Known rows, with every step that occurs:
ribe/zemo/zevaz/vizi: [  44  -10 -137 -181   -3  -93  -62   88  -89   68  187 -112  -76  -74
   48  -39   67 -234  -84  -98  -43   46  172  169   79   57   59 -163
   -6  -47   79  -55  103 -189 -193  141  -90  292 -114 -214 -139  129
    6   42   64]
rido/susez/zunum/fugo/ribe/zemo/vizi: [ -19  -71  -86   20  -28  -59 -212  150  115  -68   15  -34  -23  110
  -69  123  160  132  374  -12 -107    0 -234 -223  374  205  -22  103
 -319  -43    4    4  265    8  -23   10  125  400 -383  110 -293  162
    4    4   17]
zemo/vizi/fugo/ribe/zevaz/rido/sapiz: [ -32  -75 -152 -282   68  126 -151  165   21  -81   90  -34  -32   34
   44  402   77  132  459   77 -146   38 -124    9  237  -14 -105   -4
 -155   14  100   47  170 -160 -372  230  105  111 -259  -19 -199   24
    2  233   28]
sapiz/zevaz/rido/susez/vizi/fugo/ribe: [ 142 -190 -197  -18  169   23 -210  223 -218  -82    1  -37  -53  189
   -6  427  -20  112  477  162 -110  -11    6 -147  388  123  -95  335
 -170  -67    4  -26  208  -30 -168  -15 -255  126 -171  -48 -213 -105
   40  170   73]
sapiz/ribe/vizi/susez/fugo/rido/zevaz: [ 152 -364  -10   48  -33  238 -202  119   48 -123  246  -12  139  137
  124  201  -22   96  246   46  -56   42  135  -94  223  -64  -90  119
 -242  -86   11   95  153   71  -40  -29  -40  344 -146  -76 -198  -31
  -28  -28   69]
rido/sapiz/fugo/ribe/zevaz/zunum: [ 231  -91  -53 -110   87  230 -172  220   59  -77  113  -59   20  162
  -64  291   37  436  294  -68 -136   82   14    5   69   80  -66  207
 -263  -19   87   23  124 -258 -303  195 -116   93 -313  -57  -28  265
    9   38  -20]
susez/ribe/zemo/zevaz: [  58 -193  -88 -169   65  -46 -134   50  -62   19  212 -150 -135  -67
   60  -11   10 -146   39 -168  -71   94  166  224  114  120   -4 -178
   -1  -13  119  -54   65  -14 -143  -17  -44  318 -306 -167 -128  120
   39   32  119]
fugo/rido/ribe/vizi: [ 240 -295 -116 -164  -20  208  -85  205  189  -97  -64 -103   67   52
   88  250   17  -31  120 -166 -118   48  113 -124  -99  -82   35 -153
 -264  -51  108   58  155  103  215   90   -4  241 -164 -110 -106  122
  -59 -217  -61]
zemo/zevaz/rido/susez/fugo/ribe/vizi: [  78   52 -121 -101   87  120  -82  197 -147 -115   42  -98  -28   60
   20  175  -34  184  313 -135 -161    7   68 -127  256   36   -9   81
 -183  -65   40    5  216   21 -161   29 -132  415 -286  -13 -389  102
   12  -71  185]
zevaz/rido/fugo/ribe: [ 139   60 -193 -184  140  198  -73  259 -170 -190 -103  -76  -18   69
   30  305   27  136  211 -135  -18   45   14  -44  193   29   41   93
 -187  -93   79  150   22   -4 -136  141   53  127 -194  115 -166   45
  -14  -73   23]
susez/zevaz/ribe/zemo: [ 123  108  -93 -153   83  163 -126   63  -84   68   89 -136 -173   36
 -103  189   17 -170 -191  -55  -70   39  201  155   91   95   81 -236
 -164  -59   66  -43    3 -247 -244  140 -138  277 -203 -137 -139   46
    7   -1   42]
vizi/fugo/rido/ribe: [ 180 -320 -151 -120  -14  185 -167  184   -7  -98  -12  -77    6   26
  152  333   18 -195  228  -44  -58   78   51  -66    6  -77    2   28
 -172  -74   92  117  111  141   20  -21   95   31 -165  -86  -22  -21
    7  -15    6]
fugo/rido/sapiz/zemo/zevaz: [ 105 -110 -140 -261   83   50  -67  119 -180 -149   49  -79  -27  -51
  210 -116   24  238  146   -1  -40  119  -27   92  -79   74   21   65
    2  -36   88    9  212   23   34   88   24  202 -270   38  -92   48
  -56  104    5]
fugo/ribe/zevaz/vizi/susez: [ 132 -206  -40  -44   45  208 -228  240  -78    0  184  -51   17  119
 -123  304   39  -56  227  -67 -115  102   49   -9  216  -75  -32  107
 -247  -63   35   37  153 -264 -276  138  -24  487  -50  -48 -324  206
   42   18   10]
sapiz/zemo/vizi/fugo/rido/susez/zunum: [  63 -230  -96  -93    2 -122 -242  114   38 -138  -53  -45   -6  109
  239  168  109   37  449  185 -165   77 -507 -118  201   46 -103  182
 -107  -90  -91   10  292  126   17  -72   24  190  -25   57 -180 -182
  -67  171   -4]
zevaz/ribe/zemo/vizi/fugo/rido/susez: [  92  -19 -260 -178 -124  -33 -248  156  170  -91  -25  -26    0  -42
  168  362  113 -181  209  186  -30   55 -189   60  238   42   55   79
 -130 -109   88  -19  216  -47 -132  106 -166   86 -154  -43 -183   -2
   10   20  -11]
sapiz/fugo/rido/ribe/zemo/vizi: [ 188 -216 -159 -174  -38  -95 -126   65  198 -107   76 -100   85  -30
  311  169  115  200  139 -132  -32   91   25  -29   83    4  -66  -12
 -187  -46  119   -3  130  106 -113   36   -7   89 -202  -85   10  146
  -88   13 -104]
susez/zevaz/rido/fugo/ribe/zemo/vizi: [  44  166 -110 -220   89   98 -116  102 -194 -114   57 -122  -54  100
   69  227   39  147  131  -50  -95    5   63  -33  323  121   -9 -126
 -200  -46  122    7  111    2 -294  160  233  320 -328   60 -294   25
  -12   87   76]
ribe/zemo/vizi/fugo/rido/zevaz: [  80 -186 -169 -211 -179   27 -215    9   99  -34  125  -60   62  -84
  223   66   85   11  161  182  -41   30  -90  153   96  100   -8  -52
  -59  -48   68   35  222  166  -39   22  267   80 -191  -84 -100  -85
    2  159   30]
zunum/vizi/zevaz/ribe/zemo: [   9   -4 -233  -90   14   38 -104   11 -263   87   30   -1 -102   -3
 -136   76  109 -419  -74   41  122   21  124  155  283  -79   59  -77
 -144  -59   63   27   55 -162  -46   84 -155  180 -107 -184 -125   59
    5   26   11]
vizi/susez/zevaz/rido/fugo/ribe: [  70   33  -54  -82  176  328 -161  259 -440 -170   90  -81  -38  209
   48  329  -50   99  271  -92  -77   53   85 -121  354  -10  -20   67
 -236 -102   82  109   58   26 -279   94  164  376 -201  144 -326  -51
   64   55   98]
rido/susez/ribe/zevaz/zunum: [ 166 -199  -67  -33   48  178 -230  107  120  -38  183  -93  -72  171
 -149  246  -63   16  337  -73 -174    2  -44   81   84  108   19   73
 -163  -12   75  -44  142 -236 -108   29 -204  326 -200  -88 -210  204
   41 -108   82]
vizi/ribe/zemo/zevaz/zunum: [   3 -139 -166 -112   63  -92 -127   24 -108   80  273  -98  -50   19
   34  108    5 -418  130  -73 -175   62   66  210  190   55   56  -76
   36    2   85  -35   44 -209 -118   63 -105  120  -92 -207  -68  107
  120   20   32]
zevaz/fugo/rido/ribe/zemo: [ 249  -38 -165 -215 -106  125  -63  132  102  -57   22 -112   50   19
   86  362   53  -26    8 -143  -65   41  200   41   45    7  118 -105
 -225  -88  126   52  116  -74 -121   36   -7  125 -244   13  -69  104
  -55 -204  -59]
ribe/zemo/zevaz/sapiz/fugo: [ 122  -12 -158 -219   66 -126 -130   67   32  -48  162 -103  -46   31
  159 -128  125   73  -50 -173  -63   84  143  277   26  166 -110   36
   62  -69   72  -50  -24 -156 -327  111 -225  217 -104 -208   31   80
   -8  127  -38]
vizi/zevaz/fugo/rido: [ 189  -30 -126 -142  -63  -14 -113   15 -224  -57    9  -91  -46 -106
  123  227    5 -181  246   68   32   74   99   65  -22 -106    1  186
  -11 -108  -18   78   81   48  -10 -129  193  -15  -58   99  -82  -23
   45  -11  -56]
zevaz/rido/ribe/zemo/vizi/susez/fugo: [ -46    9 -105 -111   48   52  -18   28  -32  -17  375  -43  -15   89
  159  186    4  -53  190 -204  -84   27   12 -125  433  -70  -93 -192
 -189  -42   75    4   77  -84 -364   72  -36  107  -91 -103 -283 -146
  -55  -10   64]
susez/zunum/fugo/rido/zevaz: [ 157 -225  -68   51    3  155 -137  118   12  -88   21  -64   -2   38
   11  -97   67  223  343   37  -32  -22 -151  -30   51  152   35  156
 -125  -37  -10  149  210  119  161 -104  468  375 -319  122 -166  -12
  -22   47   36]
zemo/zevaz/rido/susez: [ -47   39 -242 -205  109  -43  -59  106 -184 -109   76  -93  -98  -69
  144   58  -17   21  250  -93  -66   -7   18   85  148   58   77    6
    8  -38   68   19  100  -59  -90   60 -175  271  -73   12 -166   59
   42   19   74]
sapiz/vizi/ribe/zemo/zevaz/fugo: [ -62  -35 -212 -214  -56 -188 -113   -2  -47   46   88  -60   72  -69
  121  293  159 -173  106  -26  -34   48  155  212  146  -40  -35  -55
   47  -66   81  -73   21 -212 -234    3 -302  144  -59  -41  -64   52
   29  153  -49]
susez/zevaz/sapiz/vizi/ribe: [  54 -125 -100  -73  183  121 -237  103 -216    2   72  -79  -84  142
 -107  140   65 -152  209    6  -71    4  193   43  -78  -40 -200   31
   42  -58   74  -87  -95 -275 -171   11 -253  256    3 -109  -95 -176
   16  260 -107]
zevaz/vizi/fugo/ribe/zemo: [ 172  -87 -100 -114  -29   99 -200  272 -116   57   48  -78  -27   91
 -116  390  104 -275   49   32  -91  108  111   46  198  -24    1  -24
 -214 -106   31   40  111 -167 -319  128 -108  137 -207 -200 -125   65
   20   43   54]
fugo/rido/zevaz/sapiz/vizi/susez/ribe: [ 262 -257 -143  -59   46  272 -324  253 -123 -153  196  -14   57  104
   10   27   62  282  402   61   20   73   10  118   74   -8 -172  205
   39 -110  195   -5  100  -70   -5  -49 -121  402 -111    9 -220 -235
   -9  147  -60]
zunum/vizi/susez/zevaz: [ -83 -166  -32   26  169  144 -189  138 -346  -11  172  -42  -54  122
  -30 -102  -39 -148   45   11   11    5  -33  -94  211  -70  -70   14
 -123  -33   32   20  131  -44  -78   71  172  495  -92  -63 -279   -9
   59  130   -6]
fugo/rido/sapiz/ribe/zevaz/vizi: [ 158 -297  -63 -116   37  153 -140  222  110  -89  121  -38   -3   88
  -24  354   60   30  263   85  -22   27  270   36   18  -53    0   67
 -206  -15  118   33  132 -360 -254  182 -144  310 -246 -105  -54  216
  -79   57  -19]
fugo/rido/sapiz/zevaz/zemo/vizi/susez/zunum: [  71 -158  -81  -15   80  -55 -185  183 -130 -130  255  -14  -41   44
  208   37   38  261  488  190  -57   86 -286 -170  300   94 -182  300
   22  -34   62  -77  211  -92    0  177  136  114  -85  -29 -207 -412
  -31  180 -117]
sapiz/fugo/ribe/zemo/vizi: [ 127  -74 -127 -165   38 -160 -193   97   96  -63   55  -98   31  -49
  143  155  137  245   99  -81  -54  135  -74    5  183   66 -122   89
 -175  -56   31  -18   89    0 -238   94  -66  105 -197  -58  -44  194
  -22   88 -103]
sapiz/fugo/ribe/zemo/vizi/zevaz: [  93 -114 -109 -129  -30 -168 -205  -44 -178   -9  106  -78  -22  -60
  147  181  134   39  230  -17   -2  141   91   16  241  -17 -163  109
 -171  -66    0  -14   66  126 -184  -53  -25    1 -151  -75  -24  129
   28  183  -33]
ribe/zevaz/zemo/vizi/fugo/rido: [  84 -136 -170 -185  -51 -127 -229   31  190  -70   97  -66   25  -50
  131  139   80   19  146  147 -115  109 -253  151   14   23  -61  172
  110  -25   30   -8  176  -86 -163  172  256  209  -77  -56 -203  -38
  -27  109  -46]
ribe/zevaz/rido/sapiz: [   2  -26  -92 -291   92  215   12  128   70  -32   94  -73  -97   63
  -28  213    8  206  201  -84  -84  -10  136  141  -11   29   19 -181
 -153   18   62   47   53 -280 -292  206  -47  133 -196  -50  -96   58
  -57   27   34]
fugo/ribe/zevaz/rido: [ 137  -66 -119 -218  146  130 -112  146   16  -52   34 -116  -62   65
 -123  310   26  169  212  -99 -168   76   43  157  151   20   29   -4
 -184    1   31   97   83 -226 -243  104   72  373 -169    6 -202  216
    5  -36   22]
rido/sapiz/zemo/zevaz/ribe/vizi: [  74   49 -232 -297   97  120  -30  123  -29  -72   -4  -37   -3    7
   78   88   94   26  -24  -94 -105   76  -70   73   29    8   34 -163
  -95  -54  103  -50  133 -202   -7  362 -472  249 -152 -118 -140   75
 -100   48  -26]

Rows:
[ 209 -211  -32   21   57  331 -207  232  -34 -153  155  -42   96  340
  -34  101   22  -71  257 -124 -169   13  117 -187   63  -38  -94   39
 -225  -69  131   47  176  -29   28  129  174  657 -302  -42 -333   59
    3  -47  -70]
zunum/fugo/rido/ribe/vizi/susez/zevaz/sapiz
[ -97 -183 -181 -264  111  -22  -67  186  -32 -108  127  -15    3   81
  183  419   78 -217  289   43 -144   34  122   54  266 -109  -76 -166
  -69  -15  107   62   55 -146 -239  273 -335  128 -190 -239   27    1
    0  181   59]
zemo/zevaz/rido/sapiz/ribe/vizi/fugo
[  28  -58 -118   10    9  -25 -181  215 -240  -21  265  -21   63   73
  -48   56  114 -156  162  -71  -48  116   54   13  407   24   23  138
 -141  -70   88   43  220 -149 -222  137   93  570 -335  -29 -351  296
   90   58   59]
zunum/fugo/ribe/zemo/zevaz/vizi/susez
[  35  -91  -58   16   97   29 -233  236 -118  -56  254  -22  -53  228
  -87  -68  156  -68  292 -120 -170   97  -86   17  466  193  -93  143
 -111  -63   73   41  163 -152 -195   44  190  636 -297   -7 -327   46
   97   92   45]
vizi/susez/zunum/fugo/ribe/zemo/zevaz/sapiz
[ 121    9 -130 -170   -1  -12 -241   66   -1  -13   85 -106  -89  -25
  129  260   64 -244   66  197  -94   80  -97  118  192   29  -15  -59
  -49  -63   86  -40  168  -68 -242   98  178  227 -227 -108 -207  -57
   32  172   17]
susez/zevaz/ribe/zemo/vizi/fugo/rido
[ 130 -117 -208  -92  -87  -18 -154  -54  -48  -91  171  -10   14   72
   46  -17  142 -233  313  -37    1   18  131  -15  130   22  -86   77
  -88  -41  148   26  134   28   61    1  233  215 -285  -51 -161   52
  -17   51  -84]
zunum/fugo/rido/ribe/zemo/vizi/zevaz/sapiz
[  19  -97 -167 -144  -27   38 -137  242 -144  -38  162    6   21   89
   75  -55   52 -125  156  206  -29   30  -99  120  252   54   53   56
  -12  -10  195   17  334  -84  -84  175  234  174 -415 -207 -130   40
   71  101   87]
ribe/zemo/zevaz/zunum/vizi/fugo/rido/sapiz
[  52 -150  -92 -167   62  -97 -215  -67   78  -78  277  -54   85   90
  124  240   60   36  275  -61 -170  118 -356  122  256  -55 -165   84
  -30  -43  -13  -47  146 -229 -331  101 -124  417    1   79 -323   81
  -69  143  -98]
sapiz/zemo/vizi/susez/ribe/zevaz/fugo
[ -21 -177 -144 -177  103   31 -134  -48   47   -6  235  -17   41  137
   14  188   43  -41  357   30 -216   34 -253   52   78   -3  -88   10
  -64   47   40  -69  128 -362 -164  244 -202   61  -52  -81 -124   69
  -54  184 -107]
rido/sapiz/zemo/vizi/ribe/zevaz/zunum
[ -64 -173 -196  100   56 -119 -142   71  -57   60  226   -8   -1  168
  -51   29   11 -241  278  -32 -123  -75   32  -67  285  187   72  137
  -33  -10   80 -113  225 -147  -85  -11 -182  314 -313  -21 -282  209
   99   44  101]
rido/susez/vizi/ribe/zemo/zevaz/zunum/fugo
[ -19 -393 -101 -190  -23  -15 -239   79  264 -144  135    3   37   21
  208  383   99  -31  418  219  -63   53  -30   19  135  -26 -137  104
 -135   11   97   39  172 -100 -212  139   66  113 -233  -85  -13  102
  -17  241  -32]
zemo/vizi/fugo/rido/sapiz/ribe/zevaz
[ 150 -326 -177 -175   66  -99 -261  193  134 -172   78  -40   52  107
  170  211  109 -339  230   97 -175   96   36  136  114  -32 -137  136
   57  -67  101   45   99  -89  -55  139 -132  372  -82 -245  -34   39
   38  114  -51]
zemo/zevaz/sapiz/ribe/vizi/fugo/rido
[ 133 -273 -274 -128   33   -5 -329   66   48 -190  170    2   57   -1
  179  130  107 -124  363  224  -55   10 -112   85  149   37 -158  257
   75  -59  130   69   75  -68  -70  105   -7  174  -33  -95  -16 -153
   -4  279 -122]
zemo/vizi/fugo/rido/zevaz/sapiz/ribe
[ 166 -203  -76   82   42  247 -229  223  -58 -135  186    3   23  203
  -12 -144   82  140  440   30  -69   -3 -193  -23  179  131  -76  272
  -59  -84   33  133  171  -35   30  -29  349  494 -167  108 -267 -188
   14   92  -34]
vizi/susez/zunum/fugo/rido/zevaz/sapiz
